How the objects are linked:
at | z k h
LQ | HH NB QB
NT | NB HH GN
MD | SN LH TZ
SD | LL BM JH
GM | GN PM JZ
NB | JM LQ NT
LL | DS LS SD
GN | NT JB GM
JP | QT BD PJ
QB | LQ JM DL
LS | BM LL QZ
ZZ | HF TQ DZ
MZ | DP FL ZR
FS | PJ JH BM
BD | CC JP SN
PJ | JP CC FS
JB | PM GN HH
SL | DZ QP BF
CC | JH PJ BD
JM | PQ QB NB
FQ | FL DP DH
ZQ | PH BT JR
PM | MS GM JB
JZ | GM MS DS
DH | FQ BF QP
MS | QZ JZ PM
GQ | QP DZ TQ
QZ | LS DS MS
BT | PZ ZQ HF
TZ | MD ZR FL
FL | TZ MZ FQ
DS | JZ QZ LL
JH | SD FS CC
HF | BT PH ZZ
JR | ZQ PZ PQ
DL | QB PQ PZ
ZR | MZ TZ LH
DZ | ZZ GQ SL
PQ | JR DL JM
HH | JB NT LQ
BF | SL DH DP
SN | BD QT MD
QP | DH SL GQ
LH | ZR MD QT
DP | BF FQ MZ
PH | TQ HF ZQ
QT | LH SN JP
BM | FS SD LS
PZ | DL JR BT
TQ | GQ ZZ PH

In the rows, 130 means zero.

The rows follow the links: the fewer symbols apart two objects are, the more alike their rows tend to be.

Each row is also shifted at random along 2 hidden directions that mean nothing.

Rows with their objects:
[113,164,129,148,111,161,96,106,88,102,173,110,103,133,131,124,101,69,150,145,89,90,153,91,140]: PH
[151,133,112,129,174,98,146,198,143,164,116,161,121,90,148,190,149,146,166,144,132,168,118,161,98]: PM
[162,119,126,167,120,149,119,97,154,145,136,84,135,167,91,74,104,147,117,71,119,130,109,127,125]: LH
[137,171,162,157,107,160,174,156,154,136,125,134,170,82,162,126,185,137,202,180,166,116,71,153,140]: BF
[168,139,116,128,135,112,124,119,138,134,188,92,100,143,94,165,112,124,147,92,91,164,141,102,86]: LQ
[166,132,90,114,158,114,117,131,147,146,161,101,122,67,82,197,113,109,106,160,141,188,139,122,125]: QP
[85,123,110,98,165,142,157,172,155,145,72,199,126,75,175,165,128,128,114,189,165,143,130,169,154]: LS
[110,102,133,128,80,72,131,135,76,110,137,162,161,168,164,125,163,138,161,162,125,110,152,120,165]: DZ
[140,93,91,115,160,49,117,181,96,158,97,180,133,165,145,171,137,159,158,124,103,164,144,152,113]: MS
[115,120,141,140,98,99,145,154,115,127,125,148,166,115,159,139,178,139,182,170,142,128,105,143,162]: SL
[129,105,128,97,145,107,160,171,146,136,86,186,98,126,165,147,142,159,137,128,146,151,134,172,106]: MD
[166,168,209,161,120,185,171,115,139,99,124,119,179,112,177,116,182,167,174,139,157,106,91,166,101]: NT
[182,74,112,107,103,63,180,129,164,150,138,126,192,101,103,169,171,168,121,150,181,198,100,144,160]: GN
[71,132,148,140,159,181,120,115,143,130,90,142,125,131,159,99,91,109,68,151,142,87,159,155,147]: FS
[102,157,152,156,178,167,113,171,99,132,79,183,135,127,196,139,144,141,159,147,118,99,135,168,101]: QZ
[104,146,160,67,80,124,210,154,162,106,125,165,118,75,178,139,170,135,172,183,190,132,110,141,157]: JM
[135,147,142,128,141,209,156,114,212,141,109,97,124,71,110,99,96,114,97,121,179,132,93,139,133]: QT
[168,116,95,110,148,51,137,185,133,170,152,136,112,113,108,191,140,153,166,111,112,193,121,148,97]: JB

The symbols that take the first to the second take the third to the fourth. What is the fourth?
Answer with the object's name.
[83,131,142,93,95,109,170,134,113,102,133,171,144,97,161,144,154,109,134,199,172,128,141,128,171]
to [162,115,116,92,128,95,132,110,134,130,189,95,87,125,96,159,106,114,114,105,119,169,153,100,111]
as [80,140,109,104,98,121,140,140,111,113,169,130,82,124,141,125,120,91,137,158,122,111,153,97,161]
to DH

[180,162,156,125,186,165,156,139,153,148,122,130,135,45,142,199,142,148,133,156,158,169,125,164,83]
to [173,103,114,141,102,95,153,159,162,150,126,108,160,115,98,124,164,150,171,118,157,167,72,140,144]
as [165,150,188,218,116,161,110,121,106,112,130,95,174,181,136,94,171,166,203,92,104,74,84,143,108]
to DH

[184,105,141,125,166,71,118,131,101,143,122,147,130,179,133,176,143,181,125,92,99,178,159,159,74]
to [149,118,143,119,159,112,137,156,135,133,96,158,116,147,166,160,154,187,127,109,123,162,145,165,86]
as [84,166,147,80,99,142,160,124,134,109,154,160,131,70,162,143,128,92,104,213,187,126,141,122,169]
to BT

[148,101,147,100,92,70,181,138,119,113,133,146,153,142,150,135,190,165,154,138,154,142,120,145,142]
to [117,173,173,133,129,196,116,73,118,86,181,101,98,98,144,132,107,95,107,136,128,111,153,98,129]
as [137,187,155,107,143,205,150,98,159,112,172,98,86,55,114,150,101,90,108,148,154,127,143,105,115]
to NT

[108,147,129,94,105,151,140,102,133,94,178,112,89,94,124,145,104,86,94,160,139,135,169,93,142]
to [71,139,138,131,159,182,111,144,129,127,71,168,126,133,172,109,106,129,97,151,137,101,156,155,138]
as [106,130,147,98,78,110,157,134,94,90,151,152,104,143,175,109,159,123,168,139,138,107,135,119,147]
to TZ

[86,119,119,102,79,104,132,127,102,109,172,141,91,135,131,124,117,85,136,148,110,112,157,84,160]
to [103,114,126,136,137,175,119,99,181,144,101,103,126,106,101,90,101,114,71,117,159,109,132,132,144]
as [111,100,60,96,113,59,104,119,104,133,185,112,93,142,76,166,95,88,108,146,103,159,171,77,158]
to FS

[85,133,127,89,87,114,155,144,113,104,156,151,86,123,159,128,137,97,151,164,142,113,137,119,167]
to [191,148,119,124,155,111,133,151,138,156,164,104,99,125,104,179,134,136,170,109,108,160,127,114,84]
as [89,119,148,145,144,148,103,133,91,115,92,173,91,211,172,64,124,154,130,86,86,77,148,132,125]
to MZ

[132,115,128,137,105,83,149,154,108,111,135,160,176,134,155,144,178,140,177,165,146,125,112,140,160]
to [190,147,173,207,134,156,100,79,112,120,130,78,206,164,126,102,161,160,142,95,113,115,103,138,106]
as [89,114,137,102,151,137,147,160,131,132,76,177,102,144,183,128,129,163,147,120,131,127,145,169,115]
to LQ

[191,161,147,157,163,135,106,137,120,135,165,99,105,134,116,149,127,140,176,96,82,143,126,125,73]
to [185,186,165,172,187,183,80,108,105,137,149,97,141,125,129,166,114,136,132,116,94,139,141,129,85]
as [104,116,116,93,96,103,123,94,87,95,166,128,119,141,130,134,115,104,85,155,128,130,175,91,165]
to SN

[154,104,140,110,166,94,132,157,115,140,103,157,117,158,146,156,135,178,130,111,122,158,143,167,94]
to [165,83,88,125,105,77,128,105,176,154,132,106,197,119,75,143,140,139,91,129,153,177,102,131,158]
as [194,119,155,196,123,126,86,96,122,137,139,66,162,214,91,69,135,163,155,48,81,113,102,123,111]
to PZ

[162,147,139,145,170,115,124,169,111,155,118,148,132,128,145,171,149,153,177,135,103,140,119,142,86]
to [148,122,90,129,127,102,98,111,122,145,185,100,121,108,81,174,104,94,108,140,107,163,155,103,132]
as [93,98,83,154,123,127,84,122,129,159,114,121,138,177,86,86,94,108,87,104,104,106,129,109,164]
to SL

[175,177,159,168,168,158,117,162,131,148,125,129,112,117,135,171,134,149,193,116,104,137,107,157,74]
to [116,120,113,172,132,160,97,119,150,148,118,91,163,145,87,79,107,105,101,113,127,112,115,109,154]
as [151,135,132,199,127,153,83,93,138,144,129,87,186,161,80,84,110,126,110,102,125,117,103,114,142]
to HH

[153,142,165,135,175,136,141,155,124,133,102,158,124,137,165,162,154,181,144,112,117,150,149,163,79]
to [73,141,126,136,144,195,132,159,157,135,78,166,100,109,152,94,100,114,137,144,148,92,125,139,157]
as [71,164,147,176,151,227,101,125,155,137,87,144,112,124,142,61,85,93,122,129,123,56,126,128,134]
to JZ

